Below are the code and all the weights of a small trained network. Each question names an input and a class and asks about switching units off, where a switched-off unit gives its printed mean instead of its output.

import numpy as np


def w(rows, s, z=0):
    codes = np.array(rows[::2]) - 128.0
    scale = np.full(codes.shape[1], s)
    scale[-1] = z or s
    return codes * scale


def f(y):
    return np.maximum(y, 0)


def log_softmax(a):
    a = a - a.max(-1, keepdims=True)
    return a - np.log(np.exp(a).sum(-1, keepdims=True))


def net(x, mask):
    res = np.array(x, float).reshape(1, 5) / 4 @ E
    y = f(res @ A[0][:, :-1].T + A[0][:, -1])
    res = res + np.where(mask, y, B[0][:, -1]) @ B[0][:, :-1]
    return log_softmax(res[-1] @ U[:, :-1].T + U[:, -1])


A, B = {}, {}
E = w([
[112,98,129,172,119,123,4,145,211,124,172,33],'x0',
[143,161,132,157,149,88,98,183,147,153,130,114],'x1',
[109,111,130,121,114,116,125,99,161,127,145,162],'x2',
[23,185,69,194,147,86,148,71,144,157,224,181],'x3',
[125,59,150,176,69,133,129,128,163,79,125,76],'x4',
],0.012)
A[0] = w([
[64,150,121,159,151,77,85,92,144,145,208,157,161],'n0',
[119,2,172,125,65,174,149,138,135,97,121,101,123],'n1',
[150,14,196,152,84,143,88,115,153,56,75,70,155],'n2',
[140,29,135,111,124,115,104,142,139,62,151,128,6],'n3',
[138,144,136,70,156,159,229,93,42,143,118,181,176],'n4',
[178,127,147,141,160,135,68,190,147,137,103,80,148],'n5',
],0.0084,0.0012)
B[0] = w([
[75,150,84,203,172,119,95,113,169,116,186,78,219],'n0',
[136,35,13,134,115,154,170,106,130,75,104,110,210],'n1',
[149,60,48,96,10,188,148,156,159,248,71,124,249],'n2',
[152,105,137,193,85,146,159,126,85,104,85,72,177],'n3',
[129,178,191,142,157,186,220,27,103,95,95,186,248],'n4',
[169,108,254,32,129,48,75,180,95,183,106,42,207],'n5',
],0.0078,0.015)
U = w([
[50,173,87,214,175,98,89,106,176,107,244,112,201],'0',
[120,183,175,104,167,168,175,70,75,77,70,223,219],'1',
[150,45,74,123,1,169,128,154,152,121,87,95,70],'2',
[159,162,223,66,141,88,34,241,125,165,101,61,6],'3',
],0.0076,0.0013)

Each question gives the input, the list of numbers given to net, and the class t.
The units are the neurons (one row each of A and B). Each row of codes is followed by its name. A weight is (code - 128) times the scale printed after its matrix; where a second scale follows, it is the last column's (A, B and U).
mask holds one flag per neuron, in row order. A switched-off neuron (its flag False) gives its mean, the last column of its row in B, instead of its output. The means were averaged over made-up inputs and are rounded, as every weight is.
A unit's drop is (log p(t) with every unit on - log p(t) with that unit switched off) / (log p(t) with every unit on - log p(t) with every unit switched off).
The circuit of an input: a set's keep is (log p(t) with only the set's units on - log p(t) with every unit switched off) / (log p(t) with every unit on - log p(t) with every unit switched off). Starting from all 6 units, units are removed one at a time, each time the one whose removal leaves the highest keep (on an exact tie, the one counted first), for as long as the keep stays at least 0.8.
units of the circuit, in order: the units of the circuit, biggest drop first
unit that matters most: the unit with the biggest drop
k most important neurons: the k neurons with the biggest drops, biggest first
drop of u: that unit's drop, to one decimal
input [-1,8,6,-1,-4], class 3: unit that matters most : n4
input [6,-6,-4,-3,-5], class 3: units of the circuit, in order : n5, n1
input [4,-2,1,-1,-8], class 3: 2 most important neurons : n4, n1
input [-3,8,-6,3,-2], class 0: units of the circuit, in order : n4, n2
input [-1,1,8,4,7], class 0: units of the circuit, in order : n0, n2
input [5,-2,2,-3,-4], class 3: units of the circuit, in order : n5, n1
input [7,-7,-1,0,-5], class 0: 3 most important neurons : n2, n5, n1
input [-1,-4,2,7,-7], class 0: drop of n0 : 2.8
input [-3,-3,8,6,-4], class 0: drop of n0 : 2.3
input [-2,1,-1,-2,-3], class 1: drop of n1 : 0.0
